Below is a small trained network, with its code and all its weights. Each question gives an input and a class and asks what happens when units are switched off, that is, made to give their printed mean instead of their output.

import numpy as np


def w(rows, s, z=0):
    codes = np.array(rows[::2]) - 128.0
    scale = np.full(codes.shape[1], s)
    scale[-1] = z or s
    return codes * scale


def f(y):
    return y / 2 * (1 + np.tanh(0.7978845608 * (y + 0.044715 * y**3)))


def log_softmax(a):
    a = a - a.max(-1, keepdims=True)
    return a - np.log(np.exp(a).sum(-1, keepdims=True))


def net(x, mask):
    res = np.array(x, float).reshape(1, 6) / 4 @ E
    y = f(res @ A[0][:, :-1].T + A[0][:, -1])
    res = res + np.where(mask, y, B[0][:, -1]) @ B[0][:, :-1]
    return log_softmax(res[-1] @ U[:, :-1].T + U[:, -1])


A, B = {}, {}
E = w([
[113,159,99,92],'x0',
[112,166,92,89],'x1',
[124,132,124,118],'x2',
[1,66,64,115],'x3',
[128,120,136,143],'x4',
[185,101,56,199],'x5',
],0.009)
A[0] = w([
[78,110,90,143,134],'neuron 1',
[73,133,254,103,96],'neuron 2',
[80,160,210,92,157],'neuron 3',
[178,214,135,111,105],'neuron 4',
[88,155,182,74,101],'neuron 5',
[13,110,95,112,186],'neuron 6',
[80,198,129,142,254],'neuron 7',
[115,43,93,185,209],'neuron 8',
[125,171,87,79,131],'neuron 9',
[147,207,191,155,107],'neuron 10',
[156,185,153,148,104],'neuron 11',
],0.01,0.0085)
B[0] = w([
[96,87,187,118,175],'neuron 1',
[95,157,105,165,178],'neuron 2',
[150,110,107,193,188],'neuron 3',
[58,60,172,116,178],'neuron 4',
[96,120,50,170,155],'neuron 5',
[144,99,163,120,254],'neuron 6',
[247,130,138,164,239],'neuron 7',
[140,160,139,140,242],'neuron 8',
[163,154,166,118,151],'neuron 9',
[96,84,141,118,174],'neuron 10',
[77,57,99,76,155],'neuron 11',
],0.011,0.0081)
U = w([
[137,134,124,119,219],'0',
[136,146,138,129,189],'1',
[138,157,153,131,160],'2',
[130,168,173,126,147],'3',
[87,74,165,76,12],'4',
[109,140,9,174,82],'5',
[53,178,42,41,2],'6',
],0.014,0.0059)

Each question gives the input, the list of numbers given to net, and the class t.
The units are the neurons (one row each of A and B). Each row of codes is followed by its name. A weight is (code - 128) times the scale printed after its matrix; where a second scale follows, it is the last column's (A, B and U).
mask holds one flag per neuron, in row order. A switched-off neuron (its flag False) gives its mean, the last column of its row in B, instead of its output. The means were averaged over made-up inputs and are rounded, as every weight is.
A unit's drop is (log p(t) with every unit on - log p(t) with that unit switched off) / (log p(t) with every unit on - log p(t) with every unit switched off).
The circuit of an input: a set's keep is (log p(t) with only the set's units on - log p(t) with every unit switched off) / (log p(t) with every unit on - log p(t) with every unit switched off). Starting from all 11 units, units are removed one at a time, each time the one whose removal leaves the highest keep (on an exact tie, the one counted first), for as long as the keep stays at least 0.8.
units of the circuit, in order: the units of the circuit, biggest drop first
most important unit: the unit with the biggest drop
top k neurons: the k neurons with the biggest drops, biggest first
drop when u is switched off: that unit's drop, to one decimal
input [6,5,-2,8,3,-3], class 4: top 4 neurons -> (neuron 6; neuron 1; neuron 2; neuron 8)
input [1,-1,5,-7,3,3], class 4: units of the circuit, in order -> (neuron 4; neuron 11; neuron 10)
input [-1,2,1,-8,0,-4], class 4: most important unit -> neuron 4
input [0,2,2,1,0,-6], class 5: units of the circuit, in order -> (neuron 5; neuron 3)
input [5,-7,2,7,-3,7], class 3: units of the circuit, in order -> (neuron 8; neuron 1; neuron 6)
input [-1,-2,5,6,0,6], class 4: top 4 neurons -> (neuron 1; neuron 6; neuron 7; neuron 3)
input [3,4,1,-7,1,1], class 4: top 3 neurons -> (neuron 4; neuron 11; neuron 10)
input [1,-5,8,8,-4,-8], class 0: top 4 neurons -> (neuron 6; neuron 7; neuron 3; neuron 5)
input [-4,7,4,7,8,-6], class 1: units of the circuit, in order -> (neuron 7; neuron 3)
input [-1,0,-7,7,6,6], class 0: top 2 neurons -> (neuron 8; neuron 4)
input [-5,5,-5,-7,6,3], class 4: top 2 neurons -> (neuron 4; neuron 11)
input [-6,1,-3,6,-2,4], class 2: drop when neuron 11 is switched off -> 0.2
input [6,7,4,-8,-5,-8], class 4: drop when neuron 9 is switched off -> -0.1
input [5,-2,-2,-8,-1,2], class 4: drop when neuron 10 is switched off -> 0.1
input [-2,6,-3,-2,-6,-8], class 5: drop when neuron 8 is switched off -> 0.0
input [8,8,3,7,5,-7], class 2: units of the circuit, in order -> (neuron 7)
